Here are made-up objects, facts about them, and rows of numbers that follow some of those facts. Name the object behind each unnamed row.

Some objects and their rows:
[-93,-17,-4,-47,13,40,-61,64,-104,-60,61,-121,72,-22,8,-18,-50,41,98,23,-3,88,88,-36,2,42,90,-15,14,-42,-16,16,-13,-90,-11,-72,-12,20,41,23,71,26,142,-53,-59,30,125] -> poplabre
[-142,-1,-16,-21,3,116,-48,144,-148,-53,29,-115,-77,-39,-39,-7,-12,47,172,47,-20,55,94,-36,6,51,23,9,48,-112,11,12,62,-12,-43,-87,15,-18,-24,22,145,41,72,-74,27,40,77] -> faklo
[117,46,-33,-16,111,40,-108,-131,63,79,66,68,9,-32,90,91,88,244,-34,-21,36,17,-200,57,19,-161,27,1,-336,-91,148,13,93,200,79,21,-2,18,-25,70,-100,48,-60,70,40,270,-107] -> ligam
[27,-48,-61,28,44,-33,-91,-57,-113,24,69,-81,2,-96,32,4,-97,19,245,118,14,87,89,14,-5,17,144,-81,-133,-102,71,25,118,-179,11,-33,-37,-48,-2,-15,85,26,51,153,-79,115,44] -> dipil
[-162,-34,-20,-29,-2,14,-43,82,18,-115,120,-57,-96,-25,13,-46,-3,-53,70,88,29,108,75,-60,13,128,60,-48,-38,1,-30,26,-46,-175,-6,-33,-13,41,53,23,98,43,49,-39,-50,88,58] -> velas
[-7,-78,22,136,-99,50,2,190,-60,-25,46,47,-114,93,-65,-25,92,4,47,-93,-58,40,360,18,-103,90,342,100,-228,-22,-95,-60,21,-170,-132,34,-55,-28,24,18,98,-138,3,-141,-131,-45,65] -> flebas
[-184,11,-123,-56,-67,83,14,244,160,-102,103,-53,152,-183,-52,-62,56,21,4,274,43,86,-92,-354,-103,175,150,106,-10,-170,-81,19,109,-407,-146,20,-27,86,220,-126,-79,53,31,-16,-182,-29,-59] -> klazus
[-2,-63,-42,19,6,-14,-80,-61,-116,10,106,-36,-168,-115,35,3,-55,16,193,174,21,78,93,-40,-14,61,145,-89,-149,-80,70,-12,142,-213,-30,-39,-19,-44,-12,12,102,47,16,196,-74,178,23] -> vikle
[-32,67,-42,-31,112,124,-67,206,243,-52,93,120,37,1,33,-18,70,257,-53,-64,50,19,-149,11,18,-120,-25,61,-231,-30,108,55,-40,167,12,83,-73,103,40,133,-40,17,-101,-265,41,255,-138] -> nibrum
[-136,4,-16,106,23,-13,-11,145,33,-67,12,-80,171,18,-32,-23,-197,-70,280,29,78,89,110,135,-25,11,-154,-16,80,-85,-38,185,-18,-187,118,44,-81,-37,38,-45,84,62,-74,-217,-18,-121,104] -> kofa
[-75,91,9,-70,68,233,-52,120,16,-6,48,68,-111,0,-2,59,182,318,-51,-75,-8,-28,-147,41,33,-90,-120,114,-138,-163,115,0,72,415,-12,-33,50,23,-88,119,20,41,-89,-229,165,240,-92] -> sezik
[-69,-35,-10,-17,-41,50,-69,-2,-121,-9,83,2,-287,-103,-11,-9,3,68,146,174,21,76,96,-45,-13,86,145,-49,-36,-31,66,-5,110,-166,-39,-35,12,-35,-24,15,146,89,-28,159,-43,153,-3] -> grobras
[-84,-10,5,-3,-4,22,-41,48,-110,-60,46,-100,70,-2,-11,-1,-72,18,131,44,14,90,85,4,6,46,8,-20,43,-72,-14,55,-8,-127,25,-47,-11,-6,33,4,79,60,90,-47,-51,-6,148] -> klona
[-27,-49,33,216,-111,19,2,34,-36,-67,69,-22,-12,91,-37,35,-19,-45,78,-103,16,64,268,49,-15,2,276,111,-104,-96,-111,27,33,-126,-104,-30,27,-81,47,23,82,-40,132,-68,-87,-39,195] -> brabre
[-123,-16,12,-22,-31,39,-60,71,-18,-134,123,-27,-123,-58,26,-42,-49,27,65,115,61,100,81,-106,34,67,106,-41,43,1,11,37,-6,-207,-68,-44,5,25,69,83,106,83,108,10,-66,167,76] -> grokem
[-194,-51,44,-3,-60,-23,25,168,-41,36,49,-117,125,-119,-48,20,6,-220,83,-47,18,86,158,188,-114,77,26,-94,-67,43,-82,55,24,-59,159,-19,66,-11,-57,-90,47,-83,-25,-59,-10,-181,62] -> zumis
[27,51,-53,-87,147,44,7,54,-151,-176,-117,49,-26,70,17,-45,-148,-395,240,104,40,118,47,-118,61,7,124,-25,67,135,-113,72,-53,111,-17,-53,-72,-16,43,-41,158,-131,170,364,229,-47,-68] -> mirer
[55,-15,40,-146,-35,48,-53,93,-206,9,-20,-24,6,-10,-21,-35,-21,145,-2,46,-25,62,159,-33,-88,44,143,-49,87,83,-13,-15,-21,-155,3,9,-74,44,37,29,32,70,76,-19,-180,-26,112] -> trotir
[-86,-12,-4,-16,12,23,-48,64,-87,-55,39,-113,61,-29,-8,0,-73,13,115,34,15,85,95,17,7,38,15,-27,31,-67,-32,54,-13,-116,26,-47,-12,4,30,-6,67,54,86,-57,-47,-4,113] -> klusal
[-27,-28,25,-79,-33,28,-55,-16,-161,0,39,-35,-146,-40,-3,-10,5,62,37,89,-2,75,112,-27,-56,92,122,-56,10,25,-1,-19,20,-132,5,-27,-29,18,-6,-4,56,74,17,120,-101,61,69] -> pinumo

Some facts about the objects:
gronir Ψ grobras,vovom,popa,flaso,vikle,rabek
fotrirek Ψ grobres,skuplok,zopam
fotre Ψ mugiplos
brufor Ψ lezak,vovom,degu,grokem
trestek Ψ gripil,dopokel,sonizol,sezik,gustar
drosus Ψ libral,ralurun
zazum Ψ rifaflis,dipil,bostu,ligam,kegem,vikle
tuvo Ψ skufles
dapi Ψ lezak,klazus,kluflal,lople,treplum
pamon Ψ gefel,drobas,beru
pumak Ψ bropo,troze,libral,bratim
telom Ψ klupi,skufles,tugik,kluflal,ralurun
mutrik Ψ togro,druskim
famevo Ψ grobras,tugik,nisek
timi Ψ datru,tratrik,staskan,plapok,klemos,flostul,soklam,trotir,bratim
viklibru Ψ bropo,zege,piter,grofi
nipek Ψ romotren,rudin,soklam
kofa Ψ drobas,pegrin,tidre,nibrum,kipegrur
bedrel Ψ lople,kiflefum,velas,trikizos
baple Ψ vovom,zosker,grole
fuva Ψ laster,faklo,zemo,treflizor
zumis Ψ bremefor,grofi
trutroma Ψ beru,luflo,nisek
tagizi Ψ popa,piter,nudrim,trikizos
pozaro Ψ kludrel,lugreka,plakeska,trabrak,tipem,zetri
kloron Ψ beru,zemo,sezik,luflo,zetri
skibro Ψ kludrel,flebas,gefel,zege,stebok,kliven,grofi
ruso Ψ vovom,gruves,guse
stidul Ψ romotren,gruves,beru,grole,ralurun
vatrok Ψ poplabre,kena
sigul Ψ mimu,lugreka,skefis
moplir Ψ dista,skuplok,kegem
brubron Ψ flaso,pinumo,bratim
skufemom Ψ zege,plavo,klazus,minal
drudun Ψ grodo,grepigri,grokem
greplel Ψ romotren,ponam,beli
stufel Ψ flebas,skufles,staskan
flutal Ψ zosker,plakeska,klazus,maskeflu,lople,nibrum
giklo Ψ pludobron
[gronir,fotrirek,flefledrul,kegem] δ vatrok
[flaso,nipek,stiba,greplel,pavum] δ pamon
[trora,grobres] δ zosker
[zege,degu] δ skibriskun
[kiflefum,klazus,rifaflis,ralurun,gefel,nudrim] δ ponam
[pludobron,maskeflu,mirer,skibro,tratrik] δ nagrin
[dopokel,treplum,skufles,nisek,bratim] δ zetri
[stebok,druskim] δ flenolim
[vikle,bremefor,beru] δ drabal
[pubrer,fotre,soflo] δ popa
[vovom,libral,dapi] δ kezul
[faklo,flutal] δ ligam
[ditrul] δ zazum
[bromumom,famevo] δ plakeska
[trikizos] δ trabrak
[klona,klemos,lople] δ tugik
[tegrus,tuvo,flostul] δ kliven
[pegrin,trestek,dapun] δ bedrel
[dradres,klusal] δ gripil
[lezak,dribra] δ timi
[brabre,mutrik,stidul,flebas] δ minal
[kena,zumis,treflizor,gustar] δ plavo
[grobras] δ godril
[romotren,ruso,sigul,skufemom] δ gora
[dabudi] δ datru
[pumak] δ debel
[telom,staskan,mugiplos,zemo] δ grofi
[tipem,bostu] δ tridan
[klupi,mimu] δ luflo
[zopam,tagizi,kloron] δ beli
[viklibru] δ greres
[poplabre] δ trutroma
[kofa,griklak,gruves] δ sezik
[plapok,drudun] δ stufel
[piter] δ dista
[skefis,fuva,dipil] δ kluflal
[skuplok] δ gobur
[baple,grokem] δ troze
[soklam,drobas] δ togro
[pludru] δ rudin
[bropo,kludrel] δ grole
[stimin,brubron] δ grodo
[pinumo,giklo] δ guse
[zustum,rabek] δ pozaro
[vufu,kipegrur] δ grepigri
[nuflu] δ fusko
[velas] δ sonizol
[moplir] δ lugreka
[tidre] δ nibrum
[trotir] δ laster

Rows to name:
No name comes twice in this set of rows, the named rows included.
[144,156,-40,-157,246,127,13,-39,5,-162,-148,240,-44,179,78,27,20,-259,8,-12,86,56,-213,-82,114,-164,32,43,-137,188,-71,82,-119,537,63,17,-71,32,5,35,-9,-134,78,354,391,108,-281]	nagrin
[-166,-59,-65,-90,40,42,-32,203,-66,-65,50,-71,-75,-33,-16,-73,95,-18,62,71,-53,74,142,-22,-62,182,93,-49,-145,18,-26,-64,-43,-149,-9,1,-66,77,22,-34,111,-64,-46,-92,-76,40,-15]	zege
[-87,-13,59,-52,-69,-50,18,-68,-155,-6,-27,-46,-41,35,-21,32,-10,-51,50,55,33,81,106,122,-74,93,-46,-56,99,19,-101,58,-52,-123,163,13,-33,-30,-51,-82,48,130,-76,19,-90,-152,101]	pumak
[-74,-8,28,-17,-40,3,-11,73,-108,-13,8,-38,-26,3,-33,-13,-41,31,116,52,28,71,136,70,-65,64,-27,-53,102,8,-33,82,-11,-159,82,18,-42,-10,-22,-23,66,89,-38,-69,-78,-80,105]	tuvo
[-80,-31,4,-16,-62,49,-80,79,-29,-89,120,14,-261,-108,5,-46,-27,62,135,180,49,82,121,-106,6,80,154,-49,-11,6,70,6,80,-253,-109,-17,-6,-2,17,77,164,73,21,86,-57,251,-3]	vovom
[24,78,65,-106,28,49,-4,-23,54,60,-29,119,64,97,14,68,130,210,-148,-104,52,7,-143,187,-60,-119,-143,19,-76,7,10,91,-91,261,224,96,-47,38,-70,16,-139,123,-203,-172,40,19,-72]	stufel
[11,94,81,-99,-2,73,-10,-72,66,40,-11,140,-92,49,24,79,122,207,-155,-42,87,-1,-166,148,-39,-131,-151,42,-50,9,46,83,-45,248,152,80,-25,9,-72,50,-111,188,-196,-106,31,93,-64]	drosus
[-172,11,55,33,-58,-23,-12,-44,-14,-100,84,-76,-18,35,1,27,-119,-116,117,81,104,112,48,43,37,39,-46,-33,134,-25,-64,127,-60,-130,107,-38,21,-30,20,14,83,163,49,-4,-27,-26,153]	drudun
[172,46,-6,-194,88,44,-9,62,-273,-124,-185,125,-64,74,-1,-79,-80,-264,104,109,6,92,124,-154,-38,23,257,-58,118,287,-115,-3,-83,74,-43,0,-124,15,37,-33,103,-91,165,406,82,-67,-83]	tratrik
[-93,-12,-19,-22,-16,160,-60,253,-117,-34,29,-5,-168,-108,-52,-59,-30,173,225,95,-30,40,161,-51,-47,58,104,21,64,-106,101,16,128,-111,-122,-22,-52,-22,-28,52,209,2,-44,-66,2,91,-27]	beru
[116,54,-55,-17,146,42,-108,-112,60,65,65,43,94,-33,92,84,57,204,-32,-53,27,19,-195,69,22,-195,43,4,-321,-111,134,25,71,222,79,21,-34,21,-10,64,-124,57,-9,-18,1,242,-79]	dista
[-37,40,-21,-101,104,114,-29,126,83,12,30,72,-6,33,21,23,205,234,-120,-93,-9,-5,-123,82,-42,-24,-109,34,-294,-35,53,-10,-53,282,101,71,-46,99,-55,30,-84,0,-182,-253,61,129,-124]	kliven
[-121,94,0,1,95,82,11,67,134,-21,0,37,107,95,2,69,72,134,17,-121,70,11,-168,233,8,-110,-287,90,-131,-154,16,147,-48,331,225,72,-36,2,-57,-18,-94,79,-250,-323,145,-21,-74]	pozaro

The same objects again, as new rows of numbers:
Known rows:
[92,-89,48,146,-110,61,-97,-43,5,-197,25,-30,-93,8,4,24,-240,186,-66,275,-101,-127,144,79,212,-163,-26,-108,-204] -> brubron
[-36,-158,-347,180,-472,-7,-468,-103,99,76,-26,-100,-349,150,165,-159,360,99,15,-10,229,138,314,191,-262,25,-28,123,-204] -> bratim
[-156,212,30,-30,-37,-145,93,32,-24,-75,-207,16,-56,-97,-7,-19,184,-90,125,-37,-69,38,1,53,-89,-9,82,1,-125] -> faklo
[-104,16,52,-19,-21,-63,8,23,-44,17,31,-105,-210,-55,182,-14,-171,206,-67,7,-51,-60,48,100,-119,-6,-156,13,-184] -> rabek
[319,-211,-40,-21,145,-38,22,104,-47,-274,110,149,373,73,-218,-36,-85,-282,119,3,12,-210,-269,-94,176,58,90,110,184] -> pozaro
[-221,-10,111,-151,152,-48,127,-148,65,209,6,-118,-139,-58,118,-74,-42,71,-47,67,2,41,75,127,-135,-29,-123,-27,-70] -> grokem
[216,-144,-220,-81,-152,74,-157,76,31,72,122,125,-102,130,43,-246,44,-166,-57,-186,-100,22,-155,-144,-47,205,75,-209,236] -> rudin
[39,151,87,11,173,463,184,-103,-110,-41,-33,33,85,-68,-10,83,-186,-249,32,172,-60,42,420,-18,21,-250,159,-14,-181] -> mutrik
[-29,216,-166,134,-45,-129,404,-152,63,488,18,-244,261,-84,-137,-94,-217,281,268,83,21,-17,-108,191,-84,38,-114,63,64] -> maskeflu
[-146,-31,-82,-42,69,-124,82,-53,65,122,-106,-13,-212,-86,140,-171,-45,114,-1,64,-171,35,-28,164,-206,-4,-65,-49,-63] -> gruves
[32,100,-87,-218,-91,-231,-37,215,-110,-111,13,87,-29,-28,7,-179,206,-406,96,-274,-56,-118,-308,-123,-134,332,59,-34,125] -> sezik
[218,-63,108,-60,296,72,375,-169,106,-545,234,-133,101,466,-22,139,-40,-179,77,-175,147,-23,-33,-428,-240,84,305,-278,158] -> vatrok
[-113,222,-24,142,265,-19,283,31,-2,-277,-11,-217,-214,216,251,289,-245,433,-31,-356,-56,159,48,-202,-446,1,-20,30,-157] -> kegem
[104,-218,-104,-214,47,-41,-11,36,-23,148,201,6,-34,95,126,-204,-17,-173,-56,-78,67,-86,-264,-77,-112,212,-100,-39,229] -> kluflal
[-91,61,-101,112,-219,44,-15,-26,-79,27,-28,-24,-158,-55,168,52,128,163,-62,302,211,-24,-62,17,-18,-84,-94,13,-55] -> bropo
[65,-254,-84,-219,186,-88,34,57,-5,191,174,32,64,86,86,-174,-69,-174,-20,-182,25,-73,-301,-53,-206,219,-130,39,245] -> zosker
[-85,176,-34,53,103,111,-34,92,-27,8,-89,-57,-66,-41,48,238,-140,234,-72,-346,-103,200,110,-63,-18,-55,12,144,-103] -> grobres
[154,-51,43,-191,11,79,-92,66,-19,-39,195,15,78,103,-64,-15,33,-250,-45,-277,45,6,-41,-208,94,144,115,-60,173] -> skibriskun
[-166,253,214,302,22,-308,-71,69,59,255,-226,183,-199,154,81,-211,-90,30,-168,349,42,56,154,256,-210,270,-191,-105,118] -> ralurun
[-88,-152,-221,58,-221,-268,-320,-69,104,0,-129,-88,-218,96,103,-182,291,-100,160,-169,74,74,243,283,-358,97,-26,254,-288] -> nisek

Name these rows:
No name comes twice in this set of rows, the named rows included.
[-110,-348,-148,35,-34,-112,-227,-247,174,162,6,-142,-27,122,58,-145,231,-42,93,17,251,105,262,306,-292,-12,-103,307,-169]	treplum
[-206,236,313,253,199,-249,15,27,47,336,-148,132,-10,153,77,-44,-28,-7,-160,387,273,68,74,230,-194,190,-254,127,199]	klazus
[57,84,77,226,326,63,274,-77,80,-504,-2,-145,31,246,8,366,-335,336,42,-242,-93,110,150,-166,-178,-154,162,-5,-166]	fotrirek
[47,-251,134,30,257,-9,140,-184,89,-82,24,-19,196,-40,-82,22,-288,91,10,387,-26,-161,86,174,149,-256,-70,59,-95]	dapi
[64,-237,84,102,306,-31,186,-171,91,-90,-38,33,264,-34,-129,53,-242,78,72,314,-42,-100,18,192,124,-241,-46,146,-32]	flutal
[150,-127,-99,144,226,231,219,-89,-87,-140,-115,175,2,-43,45,-174,-474,-194,81,375,-315,-108,217,190,-92,-227,46,-58,-198]	stidul
[37,391,-27,123,-236,56,297,-161,26,306,34,-275,200,-49,-247,-30,-164,205,213,-120,-67,18,140,87,122,-9,85,-99,-57]	mirer
[-94,63,-177,149,-89,-6,74,-11,-67,-8,-108,28,19,-82,65,116,166,125,26,300,173,-4,-151,26,-22,-103,-51,112,8]	stebok
[-146,102,-93,90,84,-69,118,8,-23,13,-172,48,79,-90,6,75,144,49,103,100,58,50,-146,59,-96,-50,-18,167,-5]	tipem
[-112,165,72,66,246,46,383,-210,126,-327,-47,-148,-66,194,60,216,32,147,72,33,81,135,116,-171,-254,-133,163,-155,-60]	flefledrul
[176,-30,1,-149,43,45,-206,248,-148,-6,243,-52,-30,135,82,35,-248,6,-150,-588,-55,-28,-124,-209,-66,260,-68,60,46]	ligam
[57,-107,84,78,29,-100,15,-16,16,-220,-49,-10,-13,-38,-21,-31,-253,88,19,212,-176,-171,101,183,77,-97,-61,-22,-223]	famevo
[146,-350,-386,-36,-254,-302,-538,38,68,-48,34,-9,35,269,-10,-256,579,-534,237,-481,254,41,13,132,-429,359,88,405,1]	zetri
[-189,276,437,239,197,-225,-29,15,8,232,-95,57,15,167,15,5,-140,-3,-174,371,290,10,193,212,-77,152,-231,68,107]	kiflefum
[-112,53,-116,79,-177,25,-25,-34,-7,52,-66,-19,-234,-51,171,-53,94,160,-28,229,31,33,0,49,-57,-43,-61,-86,-48]	libral

